Here is a tiny trained network, its code and every weight. The questions are about switching its units off for an input and a class, where a switched-off unit gives its printed mean instead of its output.

import numpy as np


def w(rows, s, z=0):
    codes = np.array(rows[::2]) - 128.0
    scale = np.full(codes.shape[1], s)
    scale[-1] = z or s
    return codes * scale


def f(y):
    return np.maximum(y, 0)


def log_softmax(a):
    a = a - a.max(-1, keepdims=True)
    return a - np.log(np.exp(a).sum(-1, keepdims=True))


def net(x, mask):
    res = np.array(x, float).reshape(1, 8) / 4 @ E
    y = f(res @ A[0][:, :-1].T + A[0][:, -1])
    res = res + np.where(mask, y, B[0][:, -1]) @ B[0][:, :-1]
    return log_softmax(res[-1] @ U[:, :-1].T + U[:, -1])


A, B = {}, {}
E = w([
[123,124,117,129,138,140,136,127,131,136,132,134],'x0',
[131,125,121,110,147,137,117,127,120,142,159,165],'x1',
[229,57,235,180,123,180,211,110,84,212,94,175],'x2',
[106,231,178,229,176,85,125,108,223,146,144,187],'x3',
[43,140,144,188,11,104,185,158,42,214,143,169],'x4',
[113,104,136,99,164,130,125,143,121,147,150,159],'x5',
[140,110,116,99,151,135,124,132,127,147,196,191],'x6',
[169,148,137,99,107,104,117,130,125,132,173,161],'x7',
],0.011)
A[0] = w([
[126,106,98,131,45,148,148,89,109,129,156,151,87],'n1',
[172,115,145,126,153,122,149,63,166,196,103,123,2],'n2',
[45,129,158,168,69,99,134,135,189,202,165,140,94],'n3',
[138,101,159,131,122,169,90,100,162,163,182,57,86],'n4',
[111,149,131,96,108,142,128,201,89,131,138,87,64],'n5',
[149,126,129,111,80,112,165,127,157,87,129,134,91],'n6',
[52,168,149,137,199,114,41,170,213,108,173,101,149],'n7',
[201,88,158,102,166,175,102,127,179,58,105,124,89],'n8',
[168,69,68,28,105,150,176,164,92,123,135,46,202],'n9',
[30,182,76,59,95,129,100,153,148,122,179,71,145],'n10',
[213,94,237,181,174,168,187,76,106,145,142,115,21],'n11',
[158,76,135,123,133,122,114,111,151,80,110,151,211],'n12',
[52,154,122,179,87,94,134,145,75,165,173,132,1],'n13',
[33,150,68,94,70,137,83,202,130,61,157,136,13],'n14',
[138,104,170,122,59,222,198,104,34,170,111,135,94],'n15',
[105,69,162,136,59,160,139,113,44,162,130,131,102],'n16',
[101,204,224,171,165,149,189,129,187,113,131,185,78],'n17',
[116,191,101,99,188,70,96,2,129,170,124,82,127],'n18',
[125,143,106,170,167,80,124,178,225,97,165,60,129],'n19',
[124,197,131,121,179,126,104,71,204,54,158,130,136],'n20',
[133,122,138,186,137,72,107,166,186,196,105,157,7],'n21',
[200,110,150,121,181,195,53,137,162,130,131,79,108],'n22',
[32,137,100,182,89,39,136,138,73,132,108,215,236],'n23',
[82,169,70,134,168,107,127,101,188,105,184,90,123],'n24',
[164,97,122,143,105,152,138,154,59,156,133,108,96],'n25',
[128,159,144,174,145,119,140,157,150,156,132,145,217],'n26',
[142,104,71,45,117,146,159,126,98,101,130,79,27],'n27',
],0.0082,0.0073)
B[0] = w([
[132,141,102,114,148,149,127,110,153,135,171,92,162],'n1',
[52,187,134,71,146,99,76,81,145,82,108,166,153],'n2',
[137,148,89,101,118,149,87,153,76,120,88,172,201],'n3',
[101,98,134,152,131,143,125,173,114,163,165,169,140],'n4',
[144,115,142,153,160,158,158,112,108,146,180,133,147],'n5',
[108,144,133,102,165,147,161,143,131,126,110,164,133],'n6',
[110,87,173,107,161,108,180,98,165,82,160,96,226],'n7',
[163,112,81,175,67,155,78,107,52,193,83,120,205],'n8',
[139,164,49,159,81,149,62,141,68,133,72,150,245],'n9',
[123,152,80,123,116,147,75,126,62,139,64,182,224],'n10',
[83,169,69,165,78,128,84,88,94,137,2,195,222],'n11',
[85,140,102,107,115,78,122,95,128,98,88,132,187],'n12',
[64,203,46,96,107,60,27,29,114,82,132,182,184],'n13',
[164,106,93,217,67,157,143,161,82,191,53,192,193],'n14',
[151,101,175,95,132,116,161,172,173,143,182,64,238],'n15',
[124,68,185,154,159,117,173,132,152,109,192,86,210],'n16',
[122,143,71,153,54,127,81,147,41,157,82,198,207],'n17',
[139,123,161,144,127,112,155,121,142,134,173,124,177],'n18',
[122,137,185,137,143,122,148,140,138,115,155,124,198],'n19',
[122,141,180,86,152,110,138,140,173,86,178,116,216],'n20',
[156,86,134,161,103,194,156,199,114,164,103,81,159],'n21',
[138,121,83,157,107,148,73,124,78,165,106,111,200],'n22',
[187,119,105,151,104,132,113,158,125,172,98,112,251],'n23',
[146,137,176,125,122,84,180,137,101,109,148,95,202],'n24',
[170,81,182,122,184,126,131,156,188,144,166,92,179],'n25',
[56,125,133,103,177,78,119,99,162,132,105,151,199],'n26',
[51,184,84,82,132,80,122,55,153,67,115,132,176],'n27',
],0.009,0.015)
U = w([
[36,158,95,102,128,95,111,49,138,103,96,112,253],'0',
[188,109,102,176,110,178,126,159,114,175,87,104,28],'1',
[138,85,216,104,174,120,246,145,225,115,191,40,97],'2',
],0.013,0.0013)

Each question gives the input, the list of numbers given to net, and the class t.
The units are the neurons (one row each of A and B). Each row of codes is followed by its name. A weight is (code - 128) times the scale printed after its matrix; where a second scale follows, it is the last column's (A, B and U).
mask holds one flag per neuron, in row order. A switched-off neuron (its flag False) gives its mean, the last column of its row in B, instead of its output. The means were averaged over made-up inputs and are rounded, as every weight is.
A unit's drop is (log p(t) with every unit on - log p(t) with that unit switched off) / (log p(t) with every unit on - log p(t) with every unit switched off).
unit that matters most: the unit with the biggest drop
top k neurons: the k neurons with the biggest drops, biggest first
drop of u: that unit's drop, to one decimal
input [8,6,0,-7,-2,-3,-3,8], class 0: top 4 neurons : n27, n23, n14, n21
input [-4,-1,-3,-1,6,-1,-5,-6], class 1: unit that matters most : n23
input [4,8,7,6,-1,6,2,-6], class 0: top 3 neurons : n2, n26, n11
input [4,6,-6,-4,7,-2,2,-3], class 1: top 2 neurons : n14, n23
input [-6,-1,-3,-6,1,4,2,1], class 1: top 4 neurons : n14, n13, n26, n9
input [4,8,-7,-5,6,-4,8,3], class 1: top 2 neurons : n14, n23
input [-3,5,-7,-1,3,-3,-3,-2], class 1: top 2 neurons : n14, n23
input [6,-6,7,-1,4,-4,3,-7], class 2: top 2 neurons : n15, n16
input [-4,4,-7,-4,8,-3,-7,1], class 1: top 2 neurons : n14, n23
input [-3,-1,-6,3,0,2,4,-6], class 2: top 3 neurons : n7, n11, n9
input [3,-2,8,3,-8,5,6,2], class 0: top 2 neurons : n2, n11
input [6,-7,-5,0,1,2,-5,0], class 1: drop of n13 : 0.3
input [-3,5,8,-6,6,3,-4,4], class 2: drop of n15 : 0.2
input [4,1,5,6,-2,0,2,7], class 0: drop of n2 : 0.1
input [6,-2,-6,6,0,5,4,-1], class 2: drop of n20 : 0.1
input [-6,-5,7,5,-1,7,0,-5], class 0: unit that matters most : n2
